Here is a tiny trained network, its code and every weight. The questions are about switching its units off for an input and a target symbol, where a switched-off unit gives its printed mean instead of its output.

import numpy as np


def w(rows, s, z=0):
    codes = np.array(rows[::2]) - 128.0
    scale = np.full(codes.shape[1], s)
    scale[-1] = z or s
    return codes * scale


def f(y):
    return y / 2 * (1 + np.tanh(0.7978845608 * (y + 0.044715 * y**3)))


def softmax(a):
    e = np.exp(a - a.max(-1, keepdims=True))
    return e / e.sum(-1, keepdims=True)


def log_softmax(a):
    a = a - a.max(-1, keepdims=True)
    return a - np.log(np.exp(a).sum(-1, keepdims=True))


def net(x, mask):
    ids = ['αδεθλστφ'.index(c) for c in x.split()]
    T = len(ids)
    res = E[ids] + P[:T]
    r = res
    for j in range(2):
        rows = slice(2 * j, 2 * j + 2)
        q, k, v = (r @ M[0][rows].T for M in (Q, K, V))
        z = softmax(np.where(np.tri(T) > 0, q @ k.T / 2**0.5, -1e9)) @ v
        o = O[0][rows]
        res = res + np.where(mask[j], z, o[:, -1]) @ o[:, :-1]
    y = f(res @ A[0][:, :-1].T + A[0][:, -1])
    res = res + np.where(mask[2:6], y, B[0][:, -1]) @ B[0][:, :-1]
    return log_softmax(res[-1] @ U[:, :-1].T + U[:, -1])


Q, K, V, O, A, B = {}, {}, {}, {}, {}, {}
E = w([
[113,76,136,101],'α',
[131,151,89,146],'δ',
[238,121,25,253],'ε',
[142,136,53,188],'θ',
[242,52,121,157],'λ',
[127,80,155,87],'σ',
[77,163,40,185],'τ',
[211,82,95,164],'φ',
],0.014)
P = w([
[148,136,95,107],'0',
[102,35,101,109],'1',
[137,121,172,214],'2',
[112,96,119,179],'3',
[157,143,167,95],'4',
[114,118,205,251],'5',
[93,71,104,189],'6',
[160,161,155,88],'7',
],0.017)
Q[0] = w([
[189,79,95,116],'h1',
[41,78,121,203],'h1',
[79,58,74,113],'h2',
[71,5,84,181],'h2',
],0.012)
K[0] = w([
[186,94,58,224],'h1',
[98,208,219,183],'h1',
[151,116,209,255],'h2',
[79,170,230,189],'h2',
],0.0095)
V[0] = w([
[127,77,149,176],'h1',
[80,17,79,135],'h1',
[38,187,129,69],'h2',
[226,7,254,32],'h2',
],0.0097)
O[0] = w([
[134,152,157,186,201],'h1',
[98,17,192,96,187],'h1',
[122,34,249,215,4],'h2',
[37,67,16,165,118],'h2',
],0.013,0.012)
A[0] = w([
[12,129,221,119,43],'n1',
[176,240,45,88,40],'n2',
[119,2,208,78,59],'n3',
[121,27,104,161,254],'n4',
],0.0064,0.006)
B[0] = w([
[100,19,58,56,124],'n1',
[122,52,156,73,247],'n2',
[255,81,202,156,148],'n3',
[29,200,173,163,212],'n4',
],0.01,0.012)
U = w([
[177,152,109,105,202],'α',
[149,181,190,118,101],'δ',
[78,146,137,135,220],'ε',
[119,78,38,70,2],'θ',
[70,170,96,101,198],'λ',
[204,99,121,85,117],'σ',
[181,102,81,2,19],'τ',
[146,41,76,98,158],'φ',
],0.0084,0.0063)

Each question gives the input, a string of symbols that net reads in full, and the target symbol t.
The units are the heads (2 rows each of Q, K, V and O) and the neurons (one row each of A and B). Each row of codes is followed by its name. A weight is (code - 128) times the scale printed after its matrix; where a second scale follows, it is the last column's (O, A, B and U).
mask holds one flag per unit, heads first, then neurons. A switched-off unit (its flag False) gives its mean, the last column of its rows in O or B, instead of its output. The means were averaged over made-up inputs and are rounded, as every weight is.
A unit's drop is (log p(t) with every unit on - log p(t) with that unit switched off) / (log p(t) with every unit on - log p(t) with every unit switched off).
The circuit of an input: a set's keep is (log p(t) with only the set's units on - log p(t) with every unit switched off) / (log p(t) with every unit on - log p(t) with every unit switched off). Starting from all 6 units, units are removed one at a time, each time the one whose removal leaves the highest keep (on an exact tie, the one counted first), for as long as the keep stays at least 0.8.
circuit, biggest first: the units of the circuit, biggest drop first
most important unit: the unit with the biggest drop
top k neurons: the k neurons with the biggest drops, biggest first
drop when u is switched off: that unit's drop, to one decimal
input ε τ ε ε τ, target τ: most important unit	n4
input ε λ ε ε σ λ, target ε: circuit, biggest first	h2, n4
input σ τ ε ε δ ε τ, target τ: circuit, biggest first	h2, n2
input σ ε λ τ, target θ: circuit, biggest first	h2, n2
input σ ε ε δ, target τ: circuit, biggest first	h2, n2
input λ λ δ, target θ: circuit, biggest first	h2, h1, n4
input λ φ θ λ ε λ σ σ, target λ: top 2 neurons	n2, n4
input ε φ α ε, target ε: top 2 neurons	n4, n2
input λ ε θ φ, target σ: circuit, biggest first	h2, n4
input λ λ α α ε σ θ λ, target λ: circuit, biggest first	h2, n4, h1, n2
input δ ε α τ ε ε α, target τ: drop when h2 is switched off	1.4
input σ τ ε λ, target τ: drop when h2 is switched off	1.1
input ε τ τ σ, target δ: drop when h2 is switched off	1.1
input ε λ τ α, target δ: drop when h2 is switched off	1.1
input λ δ λ α, target θ: circuit, biggest first	h2
